In the rows, 128 means zero.
Each row of numbers stands for one thing and depends on some of the facts below. Use the named rows to name the rest.

There are 2 kinds of fact about the things: Φ, θ.
briba Φ a; keza Φ a; tafak Φ b; fludos Φ a; truvel Φ d; grukur Φ d
nufim Φ b; deruk Φ d; ploskodon Φ a; pasin Φ d; drate Φ b; nofli Φ a
flubri Φ a; vedregru Φ d; pagus Φ a; fizubak Φ c; tobri Φ c; flabruden Φ a
viflo Φ a; ramu Φ d; neklo Φ d; govas Φ b; dreskanom Φ d; zafegros Φ c
kegu Φ a; grudi Φ d; pegis Φ c; brizir Φ b; flone Φ a; flikali Φ c
kalu Φ b; klimin Φ c; bofek Φ d; norel Φ a; nikle Φ a; babrevum Φ a
pagru Φ b; neski Φ d; gristuten Φ a; pase Φ d; topodar Φ b; bestom Φ d
laplave Φ a; luflis Φ c; grosar Φ c; dibora Φ b; luzin Φ c; darem Φ c
reler Φ d; tarifli Φ d; geza Φ a; grozer Φ c; treru Φ a; luskom Φ a
trotru Φ a; fevalan Φ d; rirem Φ c; teskel Φ b; fenil Φ a; nilim Φ b
pliklos Φ c; dridriplu Φ c; pebe Φ a; skoduk Φ c; grimim Φ c; skire Φ a
lobol Φ a; zeflan Φ d; voklapak Φ c; brugrul Φ c; panon Φ c; stafluk Φ a
kladrus Φ b; grosa Φ b; lilun Φ a; sudil Φ a; drogek Φ a; gotul Φ a
pufun Φ a; klesos Φ d; legus Φ a; kaplun Φ b; tregrom Φ d; davor Φ d
nedran Φ c; gravastol Φ a; klaplun Φ b; brustim Φ c; plimo Φ b; klaflus Φ b
steklala Φ d; luflu Φ c; brisar Φ d; zatril Φ d; driski Φ d; bragube Φ a
sevo Φ a; bedri Φ d; gastem Φ a; tasok Φ c; drikir Φ b; ludom Φ c
trozakam Φ c; grasto Φ d; tromal Φ a; skiklarim Φ c; skipi Φ a; daplak Φ c
magrelis Φ a; dresti Φ a; drumer Φ c; tarekal Φ d; fadum Φ d; trestol Φ a
flezu Φ b; tretel Φ b; truklok Φ c; maske Φ b; vevun Φ c; klupul Φ a
vubrustim Φ a; brodrek Φ b; broplu Φ b; sanofil Φ b; pigrube Φ a; klasar Φ d
klamar Φ b; stezefin Φ c; stemum Φ d; kobruk Φ d; fledribi Φ b; flubrar Φ d
plasezo Φ c; taplebol Φ a; lovor Φ c; vibro Φ d; klabrak Φ b; telakli Φ d
grilen Φ a; droza Φ b; drupetra Φ d; makluk Φ d; klastu Φ a; pifade Φ a
dregrun Φ a; fogrutus Φ c; klifla Φ b; dekesta Φ c; pleflom Φ d; trevo Φ a
troplorom Φ a; tabi Φ a; sastok Φ b; tulur Φ a; driflik Φ b; deklon Φ a
vidor Φ a; liges Φ a; klilom Φ c; kikla Φ a; skiral Φ a; kludratuk Φ c
gevoton Φ c; flonifar Φ b; piplim Φ c; dreku Φ b; treno Φ d; sugron Φ b
vodrem Φ d; kotru Φ d; gazor Φ c; kludi Φ a; nodem Φ c; klelase Φ a
pobrom Φ b; tuflim Φ c; klurel Φ d; tipo Φ d; tafak θ kotru; tafak θ tipo
tafak θ sugron; tafak θ stafluk; nofli θ troplorom; nofli θ briba; nofli θ kotru; nofli θ driflik
nofli θ vubrustim; fizubak θ luflu; fizubak θ neklo; fizubak θ dregrun; fizubak θ brugrul; fizubak θ kobruk
fizubak θ driski; fizubak θ vevun; flabruden θ troplorom; flabruden θ sudil; flabruden θ govas; ramu θ grudi
ramu θ laplave; ramu θ truvel; ramu θ grasto; ramu θ dreskanom; ramu θ legus; kalu θ pigrube
kalu θ grudi; kalu θ fludos; kalu θ klesos; kalu θ truklok; kalu θ brustim; klimin θ nikle
klimin θ gevoton; klimin θ viflo; klimin θ sugron; klimin θ klelase; klimin θ pase; klimin θ lilun
klimin θ nedran; bofek θ luskom; bofek θ tromal; bofek θ flubrar; bofek θ vibro; luflis θ vubrustim
darem θ grozer; darem θ kludratuk; darem θ maske; darem θ lilun; darem θ nodem; darem θ ploskodon
fevalan θ zeflan; fevalan θ gevoton; fevalan θ grukur; fevalan θ nodem; teskel θ gazor; lobol θ kludratuk
lobol θ droza; lobol θ pagru; lobol θ klelase; lobol θ bestom; panon θ grasto; panon θ pliklos
panon θ makluk; panon θ deruk; pufun θ pagus; pufun θ klaplun; kaplun θ fludos; kaplun θ klaflus
plimo θ babrevum; plimo θ gravastol; plimo θ tretel; plimo θ klelase; plimo θ nilim; steklala θ vedregru
bragube θ brugrul; drikir θ tobri; drikir θ klilom; drikir θ stemum; drikir θ drogek; ludom θ flikali
ludom θ troplorom; ludom θ drupetra; ludom θ pebe; ludom θ grimim; ludom θ fogrutus; trozakam θ klupul
trozakam θ truvel; trozakam θ fludos; trozakam θ gristuten; trozakam θ dibora; trozakam θ nedran; trozakam θ norel
dresti θ klastu; dresti θ pasin; dresti θ fledribi; drumer θ luzin; drumer θ davor; drumer θ bedri
tarekal θ flikali; tarekal θ laplave; tarekal θ gastem; trestol θ vidor; trestol θ babrevum; trestol θ reler
trestol θ fenil; trestol θ topodar; flezu θ flubri; flezu θ grilen; flezu θ troplorom; flezu θ tobri
flezu θ trotru; flezu θ kegu; flezu θ fadum; brodrek θ pagus; brodrek θ stemum; broplu θ babrevum
broplu θ keza; broplu θ brisar; broplu θ topodar; broplu θ ploskodon; sanofil θ klamar; sanofil θ pobrom
sanofil θ skipi; sanofil θ tarifli; sanofil θ telakli; klasar θ neski; klasar θ grosar; klasar θ rirem
klasar θ geza; plasezo θ gevoton; plasezo θ brizir; klabrak θ droza; klabrak θ gotul; klifla θ flonifar
klifla θ laplave; klifla θ klamar; klifla θ skire; klifla θ daplak; klifla θ klastu; klifla θ kobruk
klifla θ klurel; klifla θ dridriplu; klifla θ pleflom; dekesta θ stezefin; dekesta θ drogek; dekesta θ treru
trevo θ neklo; trevo θ nufim; trevo θ flone; tulur θ flubri; tulur θ klamar; tulur θ skiral
tulur θ liges; tulur θ davor; deklon θ taplebol; deklon θ legus; deklon θ liges; deklon θ bedri
kikla θ grosa; kikla θ nedran; dreku θ klastu; treno θ dregrun; treno θ lovor; treno θ sevo
treno θ piplim; vodrem θ luzin; vodrem θ zafegros; vodrem θ liges; vodrem θ skiklarim; kludi θ troplorom
kludi θ tabi; kludi θ pifade; kludi θ voklapak; kludi θ topodar; kludi θ skiklarim; tuflim θ pigrube
tuflim θ tasok; tuflim θ sastok; tuflim θ gazor; tuflim θ vubrustim; tuflim θ geza

Known rows:
[147 191 126 124 167  93 129 151 169 129 150 119 152 163 123  88  84  82
 104 127 168 164 164 115 119 174 138 145 100] : topodar
[144 150 110 124 161 112 159 180 131 155 145  89 145 185 109 109  89  69
  79  93 155 176 146 157 110 157 120 108 108] : klabrak
[144 156 146 139 165 104 153 125 153 155 125 109 163 147 123 116 113  98
 107 116 131 157 154 135 119 179 139 124 137] : stafluk
[148 129 138 140 174 139 172 154 170 184  95  63 113 146 108 109  94  64
  69 135 116 158 149 152 119 166 130  92 160] : nofli
[157 150 148 131 177  84 155 175 136 147 106 146 149 160 145 119 116 114
  88 116 108 187 170 107 127 169 111 114 110] : deruk
[156 148 148 132 185  88 151 176 130 152  99 156 141 162 144 120 106 119
  99 115  96 194 170 100 132 170 106 110 112] : dreskanom
[154 159 168 135 204  83 180 128 154 117  84 118 152 155 151 148 106 100
  98 126 152 179 170 118  94 165 119 129 146] : gazor
[153 115 108 138 183  53 193 164 147 160 144  52 102 189 125 128 104  94
  57 102 158 163 173 120 111 116  78  58 129] : fizubak
[144 143 142 141 171  84 152 120 163 155 135  95 154 167 132 109 114 102
 105 115 125 150 160 125 116 169 119 117 132] : luskom
[145 152 149 145 175  84 154 115 179 152 132  91 150 160 137  97 110 100
 104 126 134 145 167 114 116 168 129 120 134] : pagus
[145 158 143 144 182  99 143 126 196 159 121  90 124 145 130  86  95  95
 100 147 130 145 169 105 127 172 129 115 138] : trotru
[141 158 120 132 182  76 133 158 150 144 144 102 127 206 143  92  75  94
 110 110 137 169 171  95 116 151  84 105  98] : flonifar
[166 125 132 123 163  92 190 191 142 171 121 100 124 168 133 113 120  82
  48 109 118 183 161 143 123 145 112  90 122] : bofek
[140 158 138 126 180 114 151 156 125 139 106 122 164 193 135 127  82  82
 114 102 129 188 159 132 101 176 112 125 117] : klaflus
[161 143 148 132 197 100 190 155 154 135  85  89 124 148 129 141  98  82
  75 133 160 178 160 130 102 156 116 101 147] : luflis
[139 156 130 146 184  91 123 136 182 168 130 100 115 150 122  89  86 115
 111 140 119 141 173  85 136 169 114  98 121] : skiral
[140 155 132 144 151  99 141 126 132 156 141 126 180 147 108 126 121 115
 115 103 134 155 146 140 127 182 140 117 124] : viflo
[146 176 120 123 153  94 137 155 130 136 159 120 172 178 114 107 100  88
 106  99 168 172 149 141 114 173 132 133 100] : maske
[172 162 156 128 172  69 170 158 177 136 121 123 145 157 158  94 121  95
  69 136 133 172 177 106 118 156 124 136 116] : stemum
[146 130 130 139 171 104 166 139 168 179 126  64 126 159 116 106 105  81
  77 120 123 150 156 141 121 152 118  94 143] : pufun

Which thing is each row?
No name comes twice in this set of rows, the named rows included.
[164 162 138 125 149  83 159 170 120 141 134 158 181 147 128 120 135 116
  83 100 134 187 155 137 128 177 134 133 104] : pase
[142 160 126 145 155  90 138 126 149 159 152 118 167 143 109 107 120 115
 108 113 148 147 152 133 131 178 140 117 120] : gravastol
[146 153  99 124 151 119 156 190 128 168 156  85 132 172  92 110  87  65
  69 100 163 174 144 159 123 156 128  99 111] : plimo
[158 146 164 129 183  99 168 166 121 146  79 154 163 160 153 132 115 107
  94 110  98 200 162 121 116 176 110 123 121] : klesos
[151 149 124 126 176 116 169 179 172 160 127  52 107 187 122  91  73  39
  58 130 146 170 160 142 106 145 112 100 125] : drikir
[149 135 130 143 177 122 154 151 183 186 112  67 103 142 108 100  90  72
  74 141 121 149 156 136 126 163 128  90 149] : flabruden
[140 146 166 143 189 114 155 116 145 151  82 116 165 159 138 129 101 102
 124 112 102 169 156 129 107 189 123 123 152] : pigrube
[137 119 116 148 172  93 151 151 151 186 136  70 109 173 111 107  95  99
  87 115 113 153 164 123 132 149  95  67 133] : dresti
[149 147 119 120 165 128 167 179 133 163 120  80 136 181 108 114  86  57
  73 107 146 179 146 162 103 164 123 107 128] : tafak
[141 114 118 143 165  85 171 141 154 180 147  56 127 189 122 110 108  90
  77  96 122 152 162 139 119 142  98  74 137] : trevo
[143 135 136 145 172  53 152 107 164 152 156  89 157 192 148 105 121 109
 106 100 129 140 173 107 113 147 100 110 125] : dregrun
[135 148 131 151 180  64 127 120 165 156 143 106 141 175 137 104 105 122
 126 116 116 146 173  90 126 163 100 102 116] : klastu
[146 155 127 125 172  69 154 147 146 132 151  85 152 214 150 101  94  79
  96  95 147 170 167 119 102 147  98 117 103] : nufim
[147 154  99 120 153 121 151 188 144 167 153  83 124 167  92  97  82  61
  64 116 163 171 148 152 121 155 128  97 110] : broplu

Now the same things, written a new way:
Some rows with their names:
[116 126 115 134 126 131 124 119 126 124 129 124 140 106 127 124 121 127
 128 119 119 148 122 120 141 123 159 141 138 122 125 127 119 133 113 129] : pifade
[118 120 114 133 134 132 131 131 130 125 131 122 137 107 134 124 115 130
 128 122 109 169 127 129 141 124 139 143 139 123 129 136 128 129 113 130] : keza
[108 142 113 136 132 142 123 122 127 128 133 141 125 118 126 138 127 150
 130 116 124 152 109 129 124 125 144 141 135 117 121 122 116 128 122 125] : drogek
[100 113  43 116 129 115 130 124 128 102 106 140 107 114 126 129 129  92
  95  66 115 137 107 140 123 138 142 145 126 121 145  91 111 154 117 128] : vubrustim
[118 119 167 108 104 124 142  88 127  79 118 133 163 166  85 113 120 123
 140 144 116  10 145 132 128 123 176 125 132 115  89 118  75 161 117 141] : flabruden
[120 132 118 136 128 131 125 126 127 127 131 127 131 107 125 125 124 129
 127 115 120 152 115 119 134 125 144 143 137 124 132 128 127 133 118 125] : luskom
[124 140 119 139 126 133 128 127 128 133 133 126 134 106 125 127 124 127
 127 111 115 147 112 123 131 125 150 143 138 124 132 144 134 146 126 125] : flone
[115 125 126 135 120 133 123 130 129 125 133 128 132 109 118 123 126 124
 131 119 126 149 112 123 132 125 139 144 144 128 140 128 128 122 114 122] : viflo
[147  96 114 127 146 140 132 155 128 119 150 120 127 100 126 110 147 134
 118  90 140 127 131  94 122 112 143 118 112 117 156 120 130 131 108 121] : fludos
[132 133 128 136 129 126 100 145 125 136 123 121 125 123 151 147 129 129
 136 122 133 140 126 116 129 129 129 143 125 132 130 121 130 135 119 129] : flonifar
[120 117 125 133 133 128 103 145 130 132 125 119 129 125 153 150 125 128
 135 122 124 151 131 125 128 128 118 133 134 131 136 132 136 125 116 132] : tretel
[113 120 116 133 125 125  97 140 126 129 120 124 130 126 145 154 129 118
 129 111 133 126 126 118 127 130 142 137 129 130 133 112 121 136 118 130] : driflik
[120 122 100 131 136 124 102 149 128 130 119 126 117 123 152 149 131 122
 123 102 128 145 122 121 123 132 123 132 122 130 142 117 135 136 121 129] : sastok
[122 126 124 136 130 128  98 141 126 135 126 121 128 124 149 151 130 128
 134 118 132 138 128 118 125 129 129 134 130 131 135 123 133 131 118 129] : drate
[110 131 116 136 138 137  99 143 127 136 128 137 119 131 150 163 130 149
 133 118 132 147 121 126 117 128 119 132 127 126 126 120 128 120 123 128] : klaplun
[126  97 123 130 113 131 122 135 128 130 147 123 128  96 123 125 151 124
 126 125 156 118 136 124 119 121 104 118 138 139 146 131 128 105 120 119] : nedran
[114 115 107 132 113 124 125 124 129 136 133 126 128  99 140 134 131 125
 127 135 133 152 135 146 128 131  98 129 146 140 130 139 129 111 127 125] : kludratuk
[133 123 129 132 130 123 124 137 126 153 128 127 129 129 145 133 124 119
 123 131 143 145 121 125 143 125 149 144 124 125 121 110 133 120 134 123] : klurel
[118 121 209 111 106 128 141 127 143 115 129 146 121 197  62 111 132 104
 150 177 137  59 117 172 122 134  71 131 158 145 143 145 144  77 148 120] : fevalan
[141 102 132 129 139 129 124 141 126 146 138 122 133 122 143 129 137 122
 119 119 150 127 130 107 135 118 151 119 115 121 135 106 136 117 127 122] : truvel

Which thing is each row?
No name comes twice in this set of rows, the named rows included.
[110 105 120 126 123 122 119 125 128 142 122 131 135 133 137 140 126 106
 118 116 142 120 120 131 140 128 152 137 131 125 123  99 121 122 130 124] : kotru
[119 100 112 128 146 129 140 138 136 122 131 112 143 110 146 120 102 132
 132 132  88 198 143 143 147 121 117 140 142 122 126 150 134 124 106 139] : babrevum
[150 140 126 135 129 129 127 134 122 128 137 119 130 104 126 112 135 133
 131 118 137 137 122 101 138 120 161 147 120 122 130 119 121 141 115 123] : laplave
[118 119  50  92 123 107 160 115 131  81  98 151  92 157 108 116 138  96
  94  95 118  70 137 167  98 149  79 108 108 130 132 106 107 159 147 138] : luflis
[103 166 136 116 161 163 129 137 131 113 127 182  90 211 119 172 135 206
 147 144 125  97 124 163  76 131  67 107 109 112  97 131 106 113 151 137] : brodrek
[138 127 127 129 131 118 126 138 125 150 125 126 119 131 149 131 125 120
 130 140 145 152 121 131 149 126 140 161 119 126 115 102 124 115 132 122] : pasin
[126 114 132 134 128 131  98 150 128 132 131 121 127 123 140 146 137 127
 136 116 140 124 126 112 124 126 123 132 130 134 145 125 133 122 117 126] : grosa
[120 102 192 108  96 130 147 136 144  94 142 140 120 160  58 105 149 111
 152 173 141  57 138 174 107 130  30 116 167 157 153 166 138  75 137 121] : klimin
[118 126  84 130 136 128 131 133 129 121 122 131 116 109 126 121 127 119
 115  93 115 162 112 129 127 130 134 140 130 122 143 120 128 138 120 125] : geza
[176 129 182 109 133 124 154 133 127 121 132 127 133 179 108 103 137 131
 139 151 147  42 148 120 129 121 144 117  96 119 108 120 118 142 147 132] : tarekal
[115 114 119 131 132 131 130 134 132 122 131 122 137 111 131 123 116 127
 131 124 108 172 127 135 139 123 128 144 146 125 130 137 131 121 111 130] : ploskodon
[120 131 183 114  91 127 143 116 139 101 133 145 116 164  65 110 147 114
 151 174 141  58 128 170 110 137  47 122 161 155 141 160 134  90 144 121] : plasezo

